Below is a small trained network, with its code and all its weights. Each question gives an input and a target symbol and asks what happens when units are switched off, that is, made to give their printed mean instead of their output.

import numpy as np


def w(rows, s, z=0):
    codes = np.array(rows[::2]) - 128.0
    scale = np.full(codes.shape[1], s)
    scale[-1] = z or s
    return codes * scale


def norm(h):
    return h / np.sqrt((h * h).mean(-1, keepdims=True) + 1e-5)


def f(y):
    return y / 2 * (1 + np.tanh(0.7978845608 * (y + 0.044715 * y**3)))


def softmax(a):
    e = np.exp(a - a.max(-1, keepdims=True))
    return e / e.sum(-1, keepdims=True)


def log_softmax(a):
    a = a - a.max(-1, keepdims=True)
    return a - np.log(np.exp(a).sum(-1, keepdims=True))


def net(x, mask):
    ids = ['ΓΣΩβεημτ'.index(c) for c in x.split()]
    T = len(ids)
    res = E[ids] + P[:T]
    u = 0
    for l in range(3):
        r = norm(res)
        for j in range(2):
            rows = slice(4 * j, 4 * j + 4)
            q, k, v = (r @ M[l][rows].T for M in (Q, K, V))
            z = softmax(np.where(np.tri(T) > 0, q @ k.T / 4**0.5, -1e9)) @ v
            o = O[l][rows]
            res = res + np.where(mask[u + j], z, o[:, -1]) @ o[:, :-1]
        u += 2
        y = f(norm(res) @ A[l][:, :-1].T + A[l][:, -1])
        res = res + np.where(mask[u : u + 8], y, B[l][:, -1]) @ B[l][:, :-1]
        u += 8
    return log_softmax(norm(res)[-1] @ U[:, :-1].T + U[:, -1])


Q, K, V, O, A, B = {}, {}, {}, {}, {}, {}
E = w([
[182,98,93],'Γ',
[123,140,132],'Σ',
[130,148,194],'Ω',
[188,129,84],'β',
[184,113,86],'ε',
[176,254,119],'η',
[129,149,190],'μ',
[130,149,193],'τ',
],0.0068)
P = w([
[4,181,94],'0',
[99,49,83],'1',
[82,89,81],'2',
[104,105,77],'3',
[115,103,75],'4',
[130,87,76],'5',
[160,40,76],'6',
],0.0012)
Q[0] = w([
[181,64,253],'0.h1',
[156,98,107],'0.h1',
[184,170,179],'0.h1',
[172,112,139],'0.h1',
[162,123,138],'0.h2',
[114,59,89],'0.h2',
[88,110,73],'0.h2',
[153,121,140],'0.h2',
],0.0059)
K[0] = w([
[145,166,78],'0.h1',
[109,70,123],'0.h1',
[152,147,2],'0.h1',
[128,116,100],'0.h1',
[79,116,119],'0.h2',
[190,55,112],'0.h2',
[157,116,28],'0.h2',
[98,129,158],'0.h2',
],0.006)
V[0] = w([
[91,181,71],'0.h1',
[151,237,159],'0.h1',
[72,192,82],'0.h1',
[46,172,252],'0.h1',
[209,91,5],'0.h2',
[24,229,121],'0.h2',
[203,95,199],'0.h2',
[195,177,167],'0.h2',
],0.0034)
O[0] = w([
[81,42,115,164],'0.h1',
[252,90,165,251],'0.h1',
[58,152,156,149],'0.h1',
[196,162,231,31],'0.h1',
[185,162,185,119],'0.h2',
[146,88,98,149],'0.h2',
[144,137,69,179],'0.h2',
[126,91,139,255],'0.h2',
],0.0021,0.00081)
A[0] = w([
[59,7,89,204],'0.n1',
[157,129,211,247],'0.n2',
[12,175,150,156],'0.n3',
[63,66,158,95],'0.n4',
[252,88,99,234],'0.n5',
[138,34,99,171],'0.n6',
[178,108,16,148],'0.n7',
[109,74,137,246],'0.n8',
],0.0036,0.0011)
B[0] = w([
[99,200,113,128],'0.n1',
[89,204,148,205],'0.n2',
[62,164,31,138],'0.n3',
[178,122,68,114],'0.n4',
[36,183,220,250],'0.n5',
[6,135,106,149],'0.n6',
[63,53,222,206],'0.n7',
[97,174,138,152],'0.n8',
],0.0021,0.0022)
Q[1] = w([
[2,138,137],'1.h1',
[2,184,170],'1.h1',
[191,118,111],'1.h1',
[140,133,94],'1.h1',
[198,201,123],'1.h2',
[77,128,201],'1.h2',
[104,121,160],'1.h2',
[181,128,143],'1.h2',
],0.0045)
K[1] = w([
[104,80,113],'1.h1',
[89,51,114],'1.h1',
[128,217,135],'1.h1',
[117,175,161],'1.h1',
[206,111,4],'1.h2',
[79,110,228],'1.h2',
[74,117,148],'1.h2',
[245,122,75],'1.h2',
],0.0038)
V[1] = w([
[188,194,91],'1.h1',
[253,156,107],'1.h1',
[112,95,122],'1.h1',
[64,182,107],'1.h1',
[185,237,98],'1.h2',
[131,47,87],'1.h2',
[148,96,88],'1.h2',
[212,153,97],'1.h2',
],0.0038)
O[1] = w([
[107,3,66,220],'1.h1',
[74,123,101,217],'1.h1',
[146,139,119,76],'1.h1',
[157,39,155,148],'1.h1',
[56,67,150,254],'1.h2',
[130,150,156,53],'1.h2',
[137,144,213,107],'1.h2',
[52,92,175,207],'1.h2',
],0.0029,0.00069)
A[1] = w([
[185,254,71,121],'1.n1',
[64,89,115,41],'1.n2',
[40,110,136,9],'1.n3',
[119,197,104,122],'1.n4',
[200,109,124,193],'1.n5',
[149,81,101,254],'1.n6',
[76,172,219,147],'1.n7',
[93,101,165,69],'1.n8',
],0.0037,0.00052)
B[1] = w([
[250,124,114,206],'1.n1',
[173,190,70,116],'1.n2',
[200,134,155,114],'1.n3',
[236,196,51,141],'1.n4',
[118,150,210,191],'1.n5',
[15,157,179,197],'1.n6',
[57,84,100,254],'1.n7',
[121,121,98,135],'1.n8',
],0.0021,0.00093)
Q[2] = w([
[120,151,47],'2.h1',
[111,131,138],'2.h1',
[68,142,155],'2.h1',
[135,118,19],'2.h1',
[154,207,107],'2.h2',
[144,110,253],'2.h2',
[147,130,185],'2.h2',
[172,72,150],'2.h2',
],0.006)
K[2] = w([
[109,104,45],'2.h1',
[147,91,97],'2.h1',
[152,94,149],'2.h1',
[79,181,87],'2.h1',
[237,170,81],'2.h2',
[107,193,88],'2.h2',
[113,248,126],'2.h2',
[3,128,182],'2.h2',
],0.0051)
V[2] = w([
[88,106,147],'2.h1',
[104,177,236],'2.h1',
[92,114,103],'2.h1',
[80,241,93],'2.h1',
[148,92,133],'2.h2',
[156,14,108],'2.h2',
[75,208,255],'2.h2',
[164,249,120],'2.h2',
],0.0038)
O[2] = w([
[88,108,199,160],'2.h1',
[66,73,143,237],'2.h1',
[135,189,178,116],'2.h1',
[147,5,220,108],'2.h1',
[174,139,124,121],'2.h2',
[174,135,82,92],'2.h2',
[219,179,120,255],'2.h2',
[83,126,162,118],'2.h2',
],0.003,0.0018)
A[2] = w([
[2,249,35,64],'2.n1',
[194,97,241,128],'2.n2',
[124,112,207,80],'2.n3',
[227,93,146,133],'2.n4',
[162,83,195,47],'2.n5',
[172,15,98,106],'2.n6',
[33,142,52,4],'2.n7',
[119,250,121,157],'2.n8',
],0.0033,0.0013)
B[2] = w([
[88,128,116,159],'2.n1',
[115,141,154,254],'2.n2',
[174,137,155,172],'2.n3',
[100,119,187,165],'2.n4',
[134,194,191,135],'2.n5',
[119,167,71,149],'2.n6',
[108,206,254,73],'2.n7',
[170,146,51,216],'2.n8',
],0.0031,0.00096)
U = w([
[142,74,93,5],'Γ',
[161,116,180,119],'Σ',
[168,121,190,99],'Ω',
[159,130,40,162],'β',
[37,163,45,156],'ε',
[254,184,64,239],'η',
[72,83,152,106],'μ',
[187,121,196,116],'τ',
],0.0089,0.003)

Each question gives the input, a string of symbols that net reads in full, and the target symbol t.
The units are the heads (4 rows each of Q, K, V and O) and the neurons (one row each of A and B). Each row of codes is followed by its name. A weight is (code - 128) times the scale printed after its matrix; where a second scale follows, it is the last column's (O, A, B and U).
mask holds one flag per unit, layer by layer, with each layer's heads first. A switched-off unit (its flag False) gives its mean, the last column of its rows in O or B, instead of its output. The means were averaged over made-up inputs and are rounded, as every weight is.
A unit's drop is (log p(t) with every unit on - log p(t) with that unit switched off) / (log p(t) with every unit on - log p(t) with every unit switched off).
unit that matters most: the unit with the biggest drop
k most important neurons: the k neurons with the biggest drops, biggest first
k most important neurons of layer l: the k neurons of layer l with the biggest drops, biggest first
heads that matter: for each layer, one digit per head in row order, 1 if its drop is at least 0.15 and else 0, layers parted by /
drop when u is switched off: that unit's drop, to one decimal
input Γ β τ, target ε: heads that matter	11 / 01 / 01
input Γ η β Γ, target ε: unit that matters most	0.h1
input Γ Γ Ω, target η: 2 most important neurons	(0.n7; 0.n5)
input τ Ω β ε ε β μ, target ε: heads that matter	00 / 00 / 00
input β Γ τ, target η: heads that matter	10 / 01 / 00
input β β μ, target ε: heads that matter	11 / 00 / 00
input ε β ε, target ε: heads that matter	00 / 00 / 10
input Σ β τ, target ε: heads that matter	11 / 11 / 10
input Σ Γ Ω β β, target ε: 2 most important neurons of layer 2	(2.n1; 2.n7)
input Σ β Γ ε Σ Γ, target μ: 4 most important neurons	(0.n3; 0.n7; 0.n5; 1.n5)
input Ω Ω β Γ, target ε: 2 most important neurons of layer 0	(0.n5; 0.n6)
input ε Γ μ, target η: 4 most important neurons	(0.n7; 0.n5; 0.n6; 1.n1)
input β β Γ β Ω, target ε: 2 most important neurons of layer 1	(1.n7; 1.n5)
input Γ β Σ ε, target μ: heads that matter	01 / 11 / 01
input Ω β Γ Σ, target η: unit that matters most	0.n7
input Ω Σ ε μ Γ μ, target η: heads that matter	01 / 10 / 00
input β β Σ β, target μ: 4 most important neurons of layer 0	(0.n5; 0.n7; 0.n3; 0.n2)
input μ Ω μ ε Γ τ, target η: 3 most important neurons	(0.n7; 0.n5; 2.n8)
input ε β Γ Σ, target η: 3 most important neurons	(0.n7; 0.n5; 0.n6)
input Ω Σ β, target μ: 4 most important neurons	(0.n7; 1.n1; 0.n5; 1.n6)
input η τ Γ ε, target ε: 2 most important neurons of layer 0	(0.n5; 0.n6)
input μ ε Γ τ Γ β Ω, target ε: most important neuron	(1.n7)
input Ω Γ Σ Γ β β, target ε: drop when 1.n6 is switched off	0.2
